(in the rows, 100 means zero)
Known rows:
100; 126; 112; 83; 116; 130; 69; 92; 114; 92; 98; 95; 100; 102; 115; 109; 116; 120; 103; 73; 86; 113; 69; 91; 113; 109 : mustur
101; 127; 119; 92; 115; 120; 69; 110; 111; 91; 112; 96; 108; 74; 79; 108; 86; 135; 118; 82; 104; 110; 96; 86; 130; 83 : votrodrel
90; 126; 104; 95; 113; 118; 84; 111; 114; 96; 110; 91; 105; 111; 93; 99; 77; 141; 88; 92; 104; 99; 88; 94; 127; 81 : plavil
93; 114; 122; 82; 108; 117; 82; 107; 116; 114; 91; 102; 110; 75; 101; 98; 104; 135; 108; 90; 103; 110; 104; 84; 123; 108 : grerel
96; 127; 108; 86; 113; 125; 77; 108; 109; 100; 104; 95; 104; 86; 80; 104; 107; 127; 107; 91; 85; 105; 99; 86; 123; 86 : zosul
104; 142; 123; 70; 117; 106; 62; 98; 101; 119; 119; 103; 118; 71; 60; 113; 164; 133; 108; 90; 79; 105; 81; 98; 109; 95 : sukla
102; 127; 108; 88; 112; 123; 64; 107; 107; 92; 110; 91; 104; 84; 75; 113; 89; 125; 120; 91; 85; 110; 104; 90; 132; 85 : sigi
97; 134; 112; 87; 113; 105; 70; 99; 119; 105; 106; 99; 101; 102; 124; 94; 110; 118; 129; 84; 91; 119; 76; 86; 114; 81 : vigrom
92; 129; 120; 87; 116; 120; 83; 107; 114; 101; 106; 94; 104; 76; 87; 104; 105; 131; 102; 92; 91; 101; 94; 84; 125; 80 : flumen
100; 120; 122; 82; 114; 113; 82; 104; 114; 103; 102; 97; 107; 86; 94; 103; 100; 130; 106; 90; 81; 109; 101; 86; 114; 90 : retri
91; 134; 113; 88; 119; 122; 89; 111; 109; 95; 111; 95; 103; 78; 91; 101; 103; 130; 98; 91; 86; 97; 90; 87; 128; 81 : flegroklan
94; 122; 114; 94; 107; 121; 82; 102; 115; 96; 92; 93; 102; 86; 72; 104; 121; 138; 108; 83; 72; 114; 108; 81; 110; 69 : boplik
93; 132; 115; 88; 117; 135; 72; 94; 117; 91; 100; 90; 97; 97; 111; 110; 113; 121; 102; 77; 97; 108; 65; 88; 123; 97 : reflun
97; 127; 97; 82; 109; 129; 80; 113; 89; 105; 94; 103; 107; 96; 84; 101; 121; 129; 122; 86; 82; 112; 118; 94; 121; 122 : difa
101; 138; 96; 87; 115; 118; 71; 103; 106; 94; 107; 101; 96; 102; 118; 95; 117; 106; 138; 79; 69; 122; 90; 86; 114; 87 : rali
102; 122; 111; 82; 116; 130; 69; 92; 124; 90; 97; 95; 100; 93; 119; 107; 110; 119; 97; 74; 88; 112; 64; 86; 112; 103 : gigasti
97; 125; 115; 86; 114; 124; 77; 107; 111; 100; 104; 92; 103; 85; 82; 106; 98; 127; 109; 91; 88; 107; 99; 83; 120; 82 : plostir
104; 141; 111; 88; 120; 100; 70; 94; 110; 92; 122; 91; 96; 128; 114; 103; 106; 111; 125; 86; 59; 121; 77; 93; 98; 58 : klafla
84; 132; 107; 86; 103; 117; 62; 99; 122; 119; 95; 94; 98; 100; 122; 96; 110; 112; 132; 97; 108; 116; 85; 83; 139; 88 : stazon
93; 121; 99; 91; 108; 128; 78; 111; 104; 101; 99; 94; 104; 107; 86; 101; 90; 134; 108; 89; 98; 107; 103; 91; 124; 98 : kuvul
103; 120; 108; 87; 116; 122; 88; 108; 100; 89; 101; 94; 99; 105; 93; 104; 89; 122; 114; 87; 58; 114; 120; 89; 109; 91 : fuposi

Facts:
bemer {τ=537}
bonin {τ=423}
bopi {τ=537, β=lastek}
boplik {τ=537, Ω=sikin}
brastem {τ=537, β=guvur}
bredreste {τ=537, Ω=lipe}
brefos {τ=463, β=latem}
brepeve {τ=537, β=zokoplor}
brini {τ=537, β=groklo}
brologak {τ=537, β=stasta}
bufon {τ=463, Ω=guplek, lita}
dabes {τ=463, Ω=treflel}
daplem {τ=537, Ω=rukos}
dibru {τ=463, β=plikurul}
difa {τ=537, β=trifir}
dregel {τ=537}
dreso {τ=463, β=mustur}
druso {τ=537, Ω=liski, stagen, lipe}
faflarom {τ=537}
flastem {τ=463, Ω=paflel}
flegroklan {τ=537, Ω=zavon}
flitun {τ=423, β=lene}
flofun {τ=537, β=peval}
flokir {τ=537}
flugarol {τ=463}
flukin {τ=537, β=gostom}
fluklik {τ=423, β=gedar}
flumen {τ=537, Ω=leve, flegroklan, β=kifula}
funus {τ=537, Ω=talak, vigrom, guvur, goplus, β=mutir}
fuposi {τ=537, β=niske}
futrer {τ=537, β=sigi}
gedar {τ=423, β=bredreste}
gigasti {τ=463, β=pelar}
giti {τ=463, β=greda}
gokom {τ=537, β=grapla}
goplus {τ=537, Ω=sipla}
gostom {τ=463, β=soflon}
graflil {τ=463, Ω=stagen}
grapla {τ=423, Ω=mavu, mapiro}
greda {τ=537, Ω=mavu, vastes, β=vigrom}
grerel {τ=537, β=munik}
gribol {τ=463, Ω=druso, grapla, bopi, β=stifem}
griren {τ=463, Ω=flumen}
grobil {τ=537, Ω=mavu, vastes, stagen}
groklo {τ=423, β=liski}
guplek {τ=537}
guvur {τ=537, β=zuzul}
kanir {τ=463, β=suzil}
kiflu {τ=537, β=stekim}
kifula {τ=463, Ω=boplik, β=brini}
kiklo {τ=537, β=kluplun}
kimor {τ=537, β=dregel}
kirir {τ=463, β=klafla}
kirulo {τ=463, β=zedren}
kladro {τ=537}
klafla {τ=423}
klasar {τ=537, β=topim}
kligok {τ=463, β=pinal}
klugudrin {τ=537, β=kiflu}
kluplun {τ=537, β=vubrema}
komukek {τ=537, Ω=boplik}
kuvul {τ=537, Ω=talak, plutres, β=funus}
lastek {τ=463, Ω=stubenis, muno, β=plestur}
latem {τ=537}
latul {τ=463, Ω=vastes, guplek, mamis, bopi}
lene {τ=537, Ω=kifula}
leve {τ=537, Ω=zumas}
lipe {τ=537, Ω=vumak, mavu, vastes}
liski {τ=537, Ω=mavu, β=bopi}
lita {τ=463, Ω=nebom, lene}
lunak {τ=463, β=gigasti}
mamis {τ=463, β=paflel}
mapiro {τ=423, Ω=vastes}
mavu {τ=537, Ω=stekim}
munik {τ=537, β=plomis}
muno {τ=423}
mustur {τ=463, β=pogredrek}
mutir {τ=537, β=stokli}
nebom {τ=537, Ω=druso, vomil, bopi}
niske {τ=537, β=bemer}
noflum {τ=423}
nonum {τ=537, Ω=guplek, togruk}
nudin {τ=463, Ω=vumak}
nugi {τ=463, β=kirulo}
pabror {τ=537, Ω=roklo, plutres, β=sukla}
paflel {τ=537, Ω=bopi}
pelar {τ=463, β=bonin}
peval {τ=537, β=retri}
pibroris {τ=537, β=rali}
pinal {τ=537, β=sodras}
plastazo {τ=537, Ω=druso, lene, sigi}
plavil {τ=537, Ω=zavon, votrodrel, β=gokom}
plelorim {τ=423, β=sigriskam}
plestur {τ=537, β=mamis}
plikurul {τ=537, Ω=stetru, zokoplor, β=togruk}
plomis {τ=537, β=vebro}
plostir {τ=537, Ω=zigon, plastazo, greda, bonin}
plutres {τ=537}
pogredrek {τ=423, β=tato}
rali {τ=423, β=seskebras}
reflun {τ=463, Ω=goplus, zokoplor}
retri {τ=537, β=flumen}
rigrosel {τ=463, β=kladro}
roklo {τ=423, Ω=kifula, vastes, β=stuzi}
rufen {τ=537}
rukos {τ=537, Ω=treflel, seskebras}
seskebras {τ=423, Ω=zigon}
sibru {τ=537, β=flofun}
sigi {τ=537, Ω=vomil, β=skufliflen}
sigriskam {τ=463}
sikin {τ=537, β=lunak}
simil {τ=537, β=giti}
sipla {τ=537, Ω=flokir, stekim}
skobol {τ=463, β=flukin}
skonar {τ=423, β=zuvan}
skotu {τ=537, Ω=grobil, β=tegem}
skufliflen {τ=423}
sodras {τ=423, β=mavu}
sofi {τ=537, Ω=plikurul, mamis, bopi}
soflon {τ=537, β=tiskodem}
sograr {τ=423, β=fuposi}
sople {τ=423, Ω=zavon, bredreste, lastek, β=futrer}
stagen {τ=537}
staner {τ=423, Ω=komukek, β=vetebu}
stasta {τ=537, β=flitun}
statinim {τ=423, β=skobol}
stazon {τ=423, Ω=lene, guplek, bopi, β=skotu}
stekim {τ=537, β=sikin}
stetru {τ=537, Ω=zavon, lipe}
stifem {τ=537, β=vizon}
stokli {τ=537, β=sople}
stubenis {τ=423, Ω=boplik}
stuzi {τ=537}
sukla {τ=537}
suzil {τ=537, β=stubenis}
talak {τ=463, Ω=graflil}
tato {τ=423, β=plelorim}
tegem {τ=537, β=zofe}
tiskodem {τ=463, β=pibroris}
togruk {τ=537, β=rufen}
topim {τ=537, β=kirir}
trebrovam {τ=537, Ω=trupu}
treflel {τ=537, Ω=pibroris, mamis}
trifir {τ=537}
trupu {τ=537, β=skonar}
vastes {τ=537}
vebro {τ=463, Ω=vomil, gribol, stazon}
venenu {τ=463, Ω=lita}
vetebu {τ=463, β=kligok}
vigrom {τ=423, β=sibru}
vizon {τ=537, β=leve}
vomil {τ=463, Ω=graflil}
votrodrel {τ=537, Ω=graflil}
vubrema {τ=463}
vumak {τ=423}
zabrego {τ=537, Ω=vomil, votrodrel}
zatidra {τ=537, Ω=sipla}
zavon {τ=463}
zedren {τ=537, β=gribol}
zigon {τ=537, Ω=vomil}
zofe {τ=463, β=bufon}
zokoplor {τ=537}
zokudrar {τ=537, Ω=druso}
zosul {τ=537, Ω=seskebras, β=dreso}
zumas {τ=537, Ω=klugudrin, guvur, β=zosul}
zuvan {τ=463, Ω=trebrovam}
zuzul {τ=537, Ω=plavil}

Rows:
No name comes twice in this set of rows, the named rows included.
99; 144; 100; 94; 111; 115; 65; 94; 121; 91; 106; 94; 94; 98; 92; 99; 140; 115; 126; 76; 59; 123; 79; 81; 104; 45 -> stubenis
107; 136; 109; 76; 120; 124; 77; 106; 90; 95; 110; 101; 106; 72; 73; 109; 137; 117; 122; 83; 51; 111; 112; 88; 112; 98 -> trifir
93; 147; 98; 92; 116; 117; 70; 104; 111; 96; 115; 96; 96; 107; 112; 95; 114; 114; 123; 84; 88; 111; 73; 89; 121; 71 -> sople
90; 124; 102; 90; 108; 127; 81; 111; 108; 104; 97; 96; 105; 95; 88; 100; 99; 133; 104; 90; 100; 105; 99; 89; 128; 97 -> zumas
89; 136; 111; 80; 106; 118; 60; 104; 100; 129; 105; 103; 118; 92; 64; 107; 150; 145; 108; 93; 121; 103; 82; 99; 125; 112 -> pabror
95; 130; 93; 94; 109; 116; 78; 105; 104; 96; 98; 97; 94; 134; 129; 92; 92; 115; 136; 83; 82; 124; 98; 92; 115; 93 -> sograr
91; 105; 138; 94; 112; 112; 104; 108; 114; 95; 86; 90; 98; 100; 123; 98; 55; 132; 116; 91; 88; 118; 130; 79; 118; 91 -> kimor
96; 136; 111; 90; 113; 127; 63; 102; 113; 111; 109; 95; 94; 120; 107; 96; 107; 111; 133; 83; 101; 118; 65; 78; 96; 70 -> mapiro
103; 116; 119; 82; 114; 123; 79; 106; 108; 106; 103; 96; 104; 102; 87; 102; 97; 124; 110; 89; 80; 112; 97; 81; 93; 88 -> vastes
105; 132; 118; 80; 122; 128; 68; 89; 115; 87; 106; 94; 100; 88; 108; 113; 125; 113; 105; 73; 70; 112; 66; 88; 107; 93 -> sigriskam
98; 133; 123; 85; 121; 120; 82; 104; 110; 91; 115; 91; 101; 77; 81; 109; 106; 121; 105; 91; 65; 105; 97; 82; 116; 64 -> leve
101; 151; 101; 88; 118; 123; 64; 102; 108; 87; 118; 95; 93; 82; 103; 101; 123; 101; 140; 80; 66; 118; 83; 82; 124; 65 -> seskebras

Now the same elements, written a new way:
Known rows:
92; 106; 97; 101; 109; 104; 97; 93; 91; 97; 91; 99; 96; 97; 100; 91; 103; 97; 96; 110; 98; 102; 96; 103; 97; 101; 96; 96 : stekim
100; 96; 102; 84; 108; 103; 101; 101; 101; 110; 103; 101; 95; 91; 94; 97; 93; 101; 99; 109; 99; 105; 97; 98; 104; 98; 96; 100 : goplus
96; 107; 101; 98; 107; 103; 100; 96; 96; 99; 97; 98; 101; 97; 100; 96; 102; 98; 99; 111; 93; 102; 97; 105; 101; 101; 94; 99 : kluplun
111; 98; 142; 93; 103; 97; 106; 80; 133; 124; 135; 100; 114; 88; 82; 107; 108; 82; 106; 99; 79; 121; 71; 118; 111; 103; 114; 89 : flumen
126; 95; 80; 96; 100; 97; 99; 113; 100; 107; 118; 91; 100; 103; 98; 107; 98; 97; 102; 94; 118; 105; 105; 37; 94; 99; 96; 126 : stubenis
102; 99; 104; 77; 105; 102; 96; 99; 98; 109; 103; 103; 97; 94; 98; 99; 95; 102; 108; 106; 97; 99; 95; 106; 95; 98; 92; 94 : zokudrar
94; 106; 98; 98; 107; 104; 98; 94; 93; 99; 95; 99; 98; 97; 101; 93; 102; 97; 97; 110; 96; 101; 97; 103; 98; 101; 94; 97 : zedren
100; 108; 100; 108; 104; 103; 102; 111; 98; 101; 95; 96; 109; 96; 101; 97; 100; 99; 107; 117; 81; 102; 96; 96; 97; 100; 92; 109 : latem
100; 108; 100; 108; 104; 103; 102; 111; 98; 100; 95; 96; 109; 96; 101; 97; 100; 99; 107; 116; 82; 102; 96; 95; 97; 100; 92; 109 : sukla
117; 99; 80; 149; 63; 103; 102; 114; 82; 91; 91; 107; 87; 101; 88; 110; 92; 78; 118; 100; 104; 90; 104; 24; 81; 97; 99; 111 : seskebras
109; 98; 99; 85; 108; 101; 92; 115; 100; 115; 98; 96; 104; 94; 98; 103; 97; 99; 110; 111; 90; 94; 95; 89; 94; 98; 85; 110 : lene
99; 108; 111; 60; 64; 96; 116; 134; 105; 86; 70; 93; 112; 124; 97; 127; 81; 109; 101; 83; 103; 110; 121; 136; 148; 101; 108; 109 : mamis
107; 110; 119; 120; 116; 94; 108; 71; 131; 110; 125; 105; 114; 88; 88; 110; 112; 89; 115; 107; 88; 106; 77; 142; 109; 107; 106; 93 : peval
106; 97; 94; 76; 119; 102; 89; 97; 101; 116; 100; 94; 100; 94; 94; 103; 102; 92; 94; 103; 110; 96; 103; 85; 113; 99; 87; 110 : boplik
95; 107; 100; 99; 107; 103; 100; 97; 95; 99; 97; 98; 102; 97; 100; 95; 101; 98; 99; 111; 92; 101; 97; 103; 100; 101; 94; 99 : plomis
103; 115; 134; 28; 95; 100; 100; 111; 108; 107; 93; 94; 120; 105; 81; 100; 95; 93; 110; 90; 92; 146; 88; 122; 120; 100; 113; 91 : liski
111; 106; 86; 105; 92; 99; 108; 97; 93; 87; 115; 98; 95; 106; 102; 97; 98; 103; 102; 95; 114; 115; 97; 70; 85; 102; 108; 104 : vumak
92; 94; 101; 81; 109; 106; 106; 85; 100; 108; 110; 105; 87; 89; 92; 93; 90; 101; 88; 105; 110; 110; 104; 102; 113; 98; 101; 92 : plavil
93; 89; 103; 137; 86; 96; 97; 106; 103; 93; 86; 99; 101; 109; 108; 104; 108; 100; 89; 87; 97; 81; 107; 108; 101; 100; 110; 101 : kligok
111; 96; 84; 77; 98; 100; 99; 81; 92; 96; 122; 101; 81; 104; 99; 97; 96; 101; 92; 83; 136; 110; 102; 68; 92; 100; 106; 94 : staner
107; 105; 86; 94; 93; 100; 105; 82; 91; 86; 119; 100; 86; 107; 103; 96; 100; 101; 93; 89; 125; 113; 98; 77; 90; 103; 108; 94 : fluklik

Rows:
No name comes twice in this set of rows, the named rows included.
98; 100; 99; 81; 112; 102; 94; 98; 97; 107; 98; 101; 98; 94; 96; 93; 98; 100; 102; 105; 102; 104; 98; 101; 97; 98; 95; 97 -> skotu
96; 104; 98; 80; 121; 98; 92; 106; 99; 105; 84; 102; 101; 93; 92; 84; 98; 106; 109; 105; 104; 118; 90; 113; 85; 97; 106; 95 -> lipe
101; 99; 101; 98; 107; 102; 104; 118; 103; 109; 96; 99; 103; 90; 95; 94; 91; 105; 108; 116; 87; 109; 95; 93; 94; 97; 97; 108 -> bredreste
92; 86; 104; 144; 85; 96; 108; 110; 109; 94; 91; 99; 98; 106; 105; 105; 101; 102; 85; 92; 95; 87; 106; 107; 108; 100; 115; 103 -> zavon
87; 88; 102; 123; 90; 97; 94; 88; 100; 91; 88; 102; 90; 110; 108; 102; 110; 98; 80; 80; 112; 80; 107; 117; 106; 101; 113; 88 -> nugi
100; 125; 110; 21; 85; 105; 117; 122; 95; 92; 81; 91; 113; 112; 89; 115; 77; 103; 107; 104; 98; 134; 111; 129; 149; 102; 94; 107 -> plestur
112; 105; 86; 108; 91; 99; 107; 99; 92; 87; 117; 97; 95; 106; 104; 97; 99; 103; 101; 97; 110; 111; 99; 64; 83; 102; 105; 107 -> sodras
98; 99; 106; 78; 105; 105; 97; 94; 96; 108; 111; 106; 105; 93; 97; 98; 97; 98; 107; 101; 99; 102; 112; 92; 107; 97; 89; 98 -> zabrego
118; 95; 91; 64; 87; 99; 96; 84; 92; 99; 124; 104; 74; 106; 104; 103; 93; 105; 104; 85; 128; 97; 89; 83; 76; 101; 100; 83 -> stazon
106; 113; 90; 120; 127; 92; 114; 71; 128; 102; 112; 112; 105; 84; 89; 116; 100; 102; 123; 114; 108; 95; 92; 159; 116; 106; 97; 101 -> sibru
93; 84; 108; 95; 111; 93; 99; 110; 111; 101; 118; 92; 110; 110; 125; 90; 109; 129; 78; 86; 98; 95; 109; 118; 94; 99; 108; 103 -> skobol
95; 101; 103; 65; 128; 102; 99; 100; 100; 106; 121; 92; 107; 97; 115; 82; 102; 122; 88; 110; 94; 113; 99; 111; 92; 100; 92; 101 -> flukin
96; 97; 99; 84; 107; 105; 95; 94; 94; 107; 99; 102; 90; 93; 96; 95; 96; 97; 96; 105; 104; 99; 99; 95; 100; 98; 93; 94 -> zosul
101; 98; 102; 81; 106; 103; 99; 100; 100; 110; 102; 101; 94; 93; 96; 99; 93; 101; 102; 109; 98; 100; 94; 102; 100; 99; 93; 97 -> treflel
113; 93; 86; 101; 92; 101; 110; 105; 96; 97; 123; 100; 86; 100; 100; 95; 89; 108; 97; 97; 115; 115; 100; 54; 84; 98; 108; 106 -> sople

Now the same elements, written a new way:
Known rows:
81; 112; 76; 118; 120; 102; 114; 106; 111; 127; 107; 95 : niske
68; 109; 95; 107; 108; 115; 124; 75; 107; 157; 79; 100 : rali
108; 128; 89; 127; 60; 115; 115; 120; 114; 133; 91; 103 : graflil
73; 106; 74; 114; 113; 96; 107; 111; 111; 110; 114; 72 : stokli
99; 100; 71; 132; 85; 103; 132; 115; 108; 121; 103; 116 : faflarom
111; 112; 73; 130; 82; 110; 125; 121; 85; 124; 100; 109 : lipe
85; 132; 84; 115; 95; 105; 109; 99; 135; 137; 99; 89 : rigrosel
79; 112; 76; 117; 123; 101; 113; 104; 111; 127; 108; 92 : stasta
105; 117; 80; 136; 80; 101; 130; 107; 84; 120; 116; 115 : plostir
68; 138; 94; 118; 107; 100; 122; 93; 125; 162; 79; 92 : skobol
92; 109; 83; 88; 93; 105; 103; 80; 96; 122; 111; 57 : sople
105; 100; 81; 131; 83; 113; 121; 132; 97; 127; 97; 115 : zokoplor
75; 99; 86; 97; 96; 113; 102; 83; 116; 117; 105; 73 : tato
81; 112; 76; 118; 121; 102; 114; 106; 111; 128; 108; 96 : suzil
97; 115; 71; 132; 79; 114; 126; 117; 92; 121; 110; 122 : paflel
105; 106; 87; 116; 64; 128; 117; 92; 92; 125; 94; 109 : mapiro
103; 134; 87; 131; 58; 106; 122; 103; 114; 128; 101; 107 : flastem
99; 100; 71; 132; 84; 102; 133; 115; 107; 121; 102; 117 : latem
130; 118; 91; 134; 154; 110; 100; 87; 131; 118; 102; 118 : peval
113; 109; 69; 127; 83; 107; 129; 119; 88; 126; 98; 107 : bredreste
83; 133; 85; 113; 98; 104; 107; 98; 135; 137; 99; 87 : kanir

Rows:
No name comes twice in this set of rows, the named rows included.
80; 129; 84; 111; 92; 100; 105; 102; 134; 126; 103; 76 -> pelar
110; 124; 92; 124; 60; 110; 115; 121; 117; 138; 94; 104 -> talak
92; 117; 85; 114; 116; 96; 109; 108; 96; 132; 117; 86 -> kuvul
85; 155; 42; 80; 92; 123; 101; 106; 121; 167; 127; 100 -> lastek
79; 110; 76; 118; 118; 100; 114; 107; 110; 124; 108; 90 -> vizon
79; 110; 74; 118; 123; 107; 113; 110; 115; 126; 102; 97 -> trupu
102; 116; 68; 135; 82; 116; 126; 117; 88; 115; 95; 113 -> lene
93; 127; 52; 102; 131; 125; 100; 106; 123; 147; 135; 134 -> brini
110; 110; 56; 127; 85; 106; 134; 111; 96; 121; 94; 107 -> komukek
112; 98; 70; 107; 68; 125; 125; 93; 103; 128; 83; 102 -> muno
133; 115; 97; 138; 155; 107; 101; 85; 132; 112; 96; 112 -> flofun
97; 132; 92; 134; 59; 106; 122; 104; 118; 127; 104; 111 -> dabes
121; 126; 102; 137; 141; 107; 99; 93; 102; 112; 97; 96 -> greda
81; 148; 94; 115; 92; 106; 99; 98; 110; 129; 106; 73 -> gribol

